Below are the code and all the weights of a small trained network. Each question names an input and a target symbol and asks about switching units off, where a switched-off unit gives its printed mean instead of its output.

import numpy as np


def w(rows, s, z=0):
    codes = np.array(rows[::2]) - 128.0
    scale = np.full(codes.shape[1], s)
    scale[-1] = z or s
    return codes * scale


def f(y):
    return y / 2 * (1 + np.tanh(0.7978845608 * (y + 0.044715 * y**3)))


def softmax(a):
    e = np.exp(a - a.max(-1, keepdims=True))
    return e / e.sum(-1, keepdims=True)


def log_softmax(a):
    a = a - a.max(-1, keepdims=True)
    return a - np.log(np.exp(a).sum(-1, keepdims=True))


def net(x, mask):
    ids = ['ΓΘΞΠΣΩβδεζημφ'.index(c) for c in x.split()]
    T = len(ids)
    res = E[ids] + P[:T]
    u = 0
    for l in range(3):
        q, k, v = (res @ M[l].T for M in (Q, K, V))
        z = softmax(np.where(np.tri(T) > 0, q @ k.T / 4**0.5, -1e9)) @ v
        res = res + np.where(mask[u], z, O[l][:, -1]) @ O[l][:, :-1]
        u += 1
        y = f(res @ A[l][:, :-1].T + A[l][:, -1])
        res = res + np.where(mask[u : u + 12], y, B[l][:, -1]) @ B[l][:, :-1]
        u += 12
    return log_softmax(res[-1] @ U[:, :-1].T + U[:, -1])


Q, K, V, O, A, B = {}, {}, {}, {}, {}, {}
E = w([
[98,117,64,94,93,174],'Γ',
[108,171,120,185,34,157],'Θ',
[151,87,136,212,100,143],'Ξ',
[128,77,97,69,248,133],'Π',
[93,131,84,124,134,91],'Σ',
[125,130,175,25,78,54],'Ω',
[157,140,61,139,136,142],'β',
[138,21,144,115,153,142],'δ',
[60,122,171,192,141,125],'ε',
[50,142,88,109,132,123],'ζ',
[138,160,96,126,197,48],'η',
[157,211,145,95,154,104],'μ',
[113,45,166,136,4,117],'φ',
],0.02)
P = w([
[254,67,22,45,103,213],'0',
[33,182,177,66,74,200],'1',
[48,176,163,93,101,181],'2',
[82,164,165,104,116,157],'3',
[75,180,183,109,133,156],'4',
[68,178,176,125,147,116],'5',
[75,173,173,137,154,101],'6',
[64,183,201,131,175,101],'7',
[85,164,174,141,148,117],'8',
[94,167,177,132,155,124],'9',
[93,158,180,118,133,148],'10',
],0.0064)
Q[0] = w([
[61,118,7,166,120,125],'L0H0',
[194,116,159,118,114,130],'L0H0',
[114,119,145,214,114,139],'L0H0',
[79,142,127,93,130,157],'L0H0',
],0.015)
K[0] = w([
[62,163,231,129,247,91],'L0H0',
[94,133,49,54,68,181],'L0H0',
[60,171,201,250,63,131],'L0H0',
[190,126,146,208,163,2],'L0H0',
],0.0068)
V[0] = w([
[118,164,161,142,64,77],'L0H0',
[211,190,100,66,114,166],'L0H0',
[113,62,36,116,138,119],'L0H0',
[3,105,98,70,79,115],'L0H0',
],0.0069)
O[0] = w([
[125,205,181,66,59,139,43],'L0H0',
[253,113,89,99,114,52,253],'L0H0',
[164,127,107,240,175,29,172],'L0H0',
[79,10,55,96,62,63,140],'L0H0',
],0.0066,0.0049)
A[0] = w([
[107,81,171,189,33,102,30],'L0N0',
[91,78,136,135,134,97,149],'L0N1',
[154,153,104,102,24,133,88],'L0N2',
[114,170,211,170,75,113,254],'L0N3',
[35,157,63,206,123,134,169],'L0N4',
[166,132,109,254,78,141,112],'L0N5',
[74,180,131,103,154,182,166],'L0N6',
[169,164,95,121,85,87,151],'L0N7',
[54,209,106,122,81,113,127],'L0N8',
[55,136,149,168,159,88,197],'L0N9',
[114,111,169,161,161,172,186],'L0N10',
[150,99,115,137,110,180,116],'L0N11',
],0.011,0.0056)
B[0] = w([
[51,171,125,85,173,249,160],'L0N0',
[224,137,204,131,118,166,181],'L0N1',
[115,73,101,107,220,86,195],'L0N2',
[123,15,18,147,153,122,230],'L0N3',
[185,59,177,86,249,134,193],'L0N4',
[116,100,97,123,110,254,144],'L0N5',
[176,131,72,150,153,57,190],'L0N6',
[93,108,21,120,106,157,254],'L0N7',
[142,130,55,158,41,147,209],'L0N8',
[154,97,60,57,90,212,210],'L0N9',
[209,57,119,90,2,45,152],'L0N10',
[69,132,117,197,63,96,130],'L0N11',
],0.0064,0.0055)
Q[1] = w([
[45,204,175,126,104,123],'L1H0',
[169,126,108,106,64,180],'L1H0',
[43,192,255,180,165,172],'L1H0',
[57,180,207,230,82,158],'L1H0',
],0.0079)
K[1] = w([
[1,140,146,157,115,117],'L1H0',
[157,154,86,154,133,101],'L1H0',
[52,111,211,187,137,184],'L1H0',
[64,118,224,150,85,157],'L1H0',
],0.0099)
V[1] = w([
[127,138,150,2,132,71],'L1H0',
[177,190,140,76,108,250],'L1H0',
[197,185,188,33,97,141],'L1H0',
[118,150,126,165,137,45],'L1H0',
],0.0066)
O[1] = w([
[75,142,192,91,65,239,252],'L1H0',
[2,80,62,188,171,47,149],'L1H0',
[62,152,195,69,166,110,146],'L1H0',
[201,181,95,142,120,136,97],'L1H0',
],0.007,0.0048)
A[1] = w([
[112,132,111,217,133,126,54],'L1N0',
[195,148,88,170,130,123,3],'L1N1',
[24,147,154,107,121,132,83],'L1N2',
[167,135,129,112,134,138,151],'L1N3',
[166,172,47,1,122,102,115],'L1N4',
[148,174,145,106,216,104,123],'L1N5',
[109,118,109,92,110,179,135],'L1N6',
[197,222,153,133,85,76,153],'L1N7',
[146,59,176,124,58,55,132],'L1N8',
[150,219,167,157,127,127,97],'L1N9',
[133,81,217,219,76,127,204],'L1N10',
[139,128,89,172,130,172,19],'L1N11',
],0.0085,0.0045)
B[1] = w([
[101,125,172,119,182,130,127],'L1N0',
[58,90,253,137,95,106,168],'L1N1',
[202,146,145,134,151,113,178],'L1N2',
[140,203,110,196,96,50,153],'L1N3',
[109,163,158,211,77,162,247],'L1N4',
[95,89,138,219,131,183,160],'L1N5',
[155,132,105,180,171,16,174],'L1N6',
[109,124,49,179,84,150,148],'L1N7',
[146,44,97,104,40,148,134],'L1N8',
[125,90,184,94,44,117,125],'L1N9',
[80,2,171,137,80,235,128],'L1N10',
[99,64,224,110,96,98,139],'L1N11',
],0.0061,0.013)
Q[2] = w([
[12,125,233,1,136,54],'L2H0',
[135,144,238,19,143,60],'L2H0',
[4,209,223,42,171,78],'L2H0',
[139,205,183,133,65,206],'L2H0',
],0.0076)
K[2] = w([
[135,208,103,26,71,222],'L2H0',
[114,134,96,53,116,185],'L2H0',
[109,174,115,22,120,255],'L2H0',
[161,122,117,82,98,89],'L2H0',
],0.0089)
V[2] = w([
[159,158,127,68,207,73],'L2H0',
[72,150,82,39,89,151],'L2H0',
[99,138,128,174,177,102],'L2H0',
[2,112,71,107,96,42],'L2H0',
],0.0063)
O[2] = w([
[138,94,16,128,144,50,31],'L2H0',
[174,241,109,23,102,254,3],'L2H0',
[17,202,130,78,92,126,161],'L2H0',
[133,89,102,203,122,232,108],'L2H0',
],0.0067,0.006)
A[2] = w([
[129,86,184,100,103,22,1],'L2N0',
[70,122,187,167,157,54,35],'L2N1',
[238,238,2,136,163,141,217],'L2N2',
[214,72,146,123,77,203,191],'L2N3',
[174,155,243,174,119,130,44],'L2N4',
[70,129,206,71,145,109,53],'L2N5',
[158,133,74,157,187,232,101],'L2N6',
[56,73,227,173,78,63,201],'L2N7',
[77,80,63,99,225,179,128],'L2N8',
[126,231,143,212,170,93,164],'L2N9',
[117,204,114,69,167,36,18],'L2N10',
[162,154,94,22,8,113,40],'L2N11',
],0.0065,0.0043)
B[2] = w([
[111,138,117,84,135,234,173],'L2N0',
[130,125,71,86,68,140,180],'L2N1',
[81,82,237,116,71,79,177],'L2N2',
[125,173,189,150,108,69,192],'L2N3',
[108,199,122,94,150,104,157],'L2N4',
[186,112,128,128,119,161,129],'L2N5',
[130,67,78,110,131,119,156],'L2N6',
[169,247,77,83,174,197,247],'L2N7',
[166,142,222,118,143,108,190],'L2N8',
[73,88,121,70,79,104,196],'L2N9',
[102,95,114,191,83,253,136],'L2N10',
[124,104,10,151,164,161,143],'L2N11',
],0.007,0.011)
U = w([
[142,77,117,133,68,154,74],'Γ',
[110,56,36,167,126,129,91],'Θ',
[129,96,105,145,102,213,71],'Ξ',
[199,131,125,98,196,118,238],'Π',
[184,128,144,177,96,97,91],'Σ',
[190,120,28,26,81,143,164],'Ω',
[138,164,96,162,147,207,49],'β',
[180,120,138,39,63,172,67],'δ',
[154,2,115,43,35,20,83],'ε',
[151,63,122,86,65,33,65],'ζ',
[138,78,118,93,78,96,58],'η',
[63,167,122,115,60,76,255],'μ',
[20,63,138,8,117,139,176],'φ',
],0.0058,0.0042)

Each question gives the input, a string of symbols that net reads in full, and the target symbol t.
The units are the heads (4 rows each of Q, K, V and O) and the neurons (one row each of A and B). Each row of codes is followed by its name. A weight is (code - 128) times the scale printed after its matrix; where a second scale follows, it is the last column's (O, A, B and U).
mask holds one flag per unit, layer by layer, with each layer's heads first. A switched-off unit (its flag False) gives its mean, the last column of its rows in O or B, instead of its output. The means were averaged over made-up inputs and are rounded, as every weight is.
A unit's drop is (log p(t) with every unit on - log p(t) with that unit switched off) / (log p(t) with every unit on - log p(t) with every unit switched off).
The circuit of an input: a set's keep is (log p(t) with only the set's units on - log p(t) with every unit switched off) / (log p(t) with every unit on - log p(t) with every unit switched off). Starting from the 12 units with the biggest drops (on a tie, the unit counted first), units are removed one at a time, each time the one whose removal leaves the highest keep (on an exact tie, the one counted first), for as long as the keep stays at least 0.8.
units of the circuit, in order: the units of the circuit, biggest drop first
k most important neurons: the k neurons with the biggest drops, biggest first
k most important neurons of layer l: the k neurons of layer l with the biggest drops, biggest first
input φ μ η μ η Ξ, target Ξ: most important neuron -> [L0N0]
input β Ω φ β μ Π, target Θ: units of the circuit, in order -> [L1H0 L2H0]
input β Θ μ, target Θ: units of the circuit, in order -> [L1H0 L0N5 L0H0 L2H0]
input Π η Ξ β ε, target Ω: 2 most important neurons -> [L2N7 L2N0]
input β β μ Θ μ Ω μ ζ μ, target Θ: 3 most important neurons of layer 0 -> [L0N5 L0N7 L0N3]
input β δ Π μ Π, target Θ: units of the circuit, in order -> [L1H0 L0N5 L0H0]
input μ Ξ μ μ Π μ Ω δ Θ, target φ: units of the circuit, in order -> [L1H0 L0H0 L0N3]
input Γ μ Ξ Π Σ Π ζ, target Π: 2 most important neurons -> [L0N4 L1N1]
input β Π μ μ Σ Γ μ ζ, target Θ: 2 most important neurons -> [L0N5 L0N6]
input β ζ μ Γ ζ, target Θ: units of the circuit, in order -> [L1H0 L0N5 L2H0]
input β μ β μ ε, target Θ: units of the circuit, in order -> [L1H0 L0N3]
input β φ Ω Θ Π Γ, target Θ: units of the circuit, in order -> [L1H0 L0H0]
input Π μ ε Γ μ μ, target Ω: 3 most important neurons -> [L2N7 L1N1 L2N1]
input μ μ Π Π μ Ξ Γ Σ μ μ Ω, target Ω: units of the circuit, in order -> [L1N8 L2N11 L2N7]
input Π Π ε δ μ Ω Γ, target Ω: 4 most important neurons of layer 2 -> [L2N7 L2N0 L2N1 L2N2]
input μ β Ω β Π β Γ Π μ μ Ξ, target φ: units of the circuit, in order -> [L0H0 L1H0]
input μ ε Σ, target φ: units of the circuit, in order -> [L0H0]
input Σ ζ ζ Π Σ μ β β Γ ε, target ε: 3 most important neurons -> [L0N3 L0N4 L0N10]
input Ω β ζ Θ Ξ, target δ: 3 most important neurons of layer 0 -> [L0N3 L0N2 L0N10]
input Π Ω Π Π φ, target φ: 2 most important neurons -> [L0N0 L2N0]
input δ μ Σ μ μ β Π Π Ω Γ Π, target Π: 3 most important neurons of layer 1 -> [L1N1 L1N8 L1N10]
input Ω Π Σ μ Γ, target δ: most important neuron of layer 2 -> [L2N2]
input μ ζ μ β μ Π Π μ μ Ω ε, target φ: 2 most important neurons -> [L0N4 L0N0]
input Γ μ Π Γ Π Π β, target Π: 3 most important neurons of layer 1 -> [L1N1 L1N4 L1N11]
input Ω μ μ μ β μ Ξ, target δ: 2 most important neurons of layer 0 -> [L0N2 L0N10]
input Π φ μ Ω μ Γ β μ Θ Γ Θ, target Ω: 2 most important neurons -> [L2N7 L1N11]
input Π ζ ζ, target Π: most important neuron of layer 2 -> [L2N7]
input μ Γ μ Γ Θ, target φ: 2 most important neurons of layer 0 -> [L0N0 L0N2]
input Π δ μ η Γ η Π ζ Γ μ, target Ω: 2 most important neurons -> [L2N7 L2N1]
input Π Π Γ Π μ β, target Ω: 4 most important neurons -> [L2N7 L2N1 L2N0 L1N1]
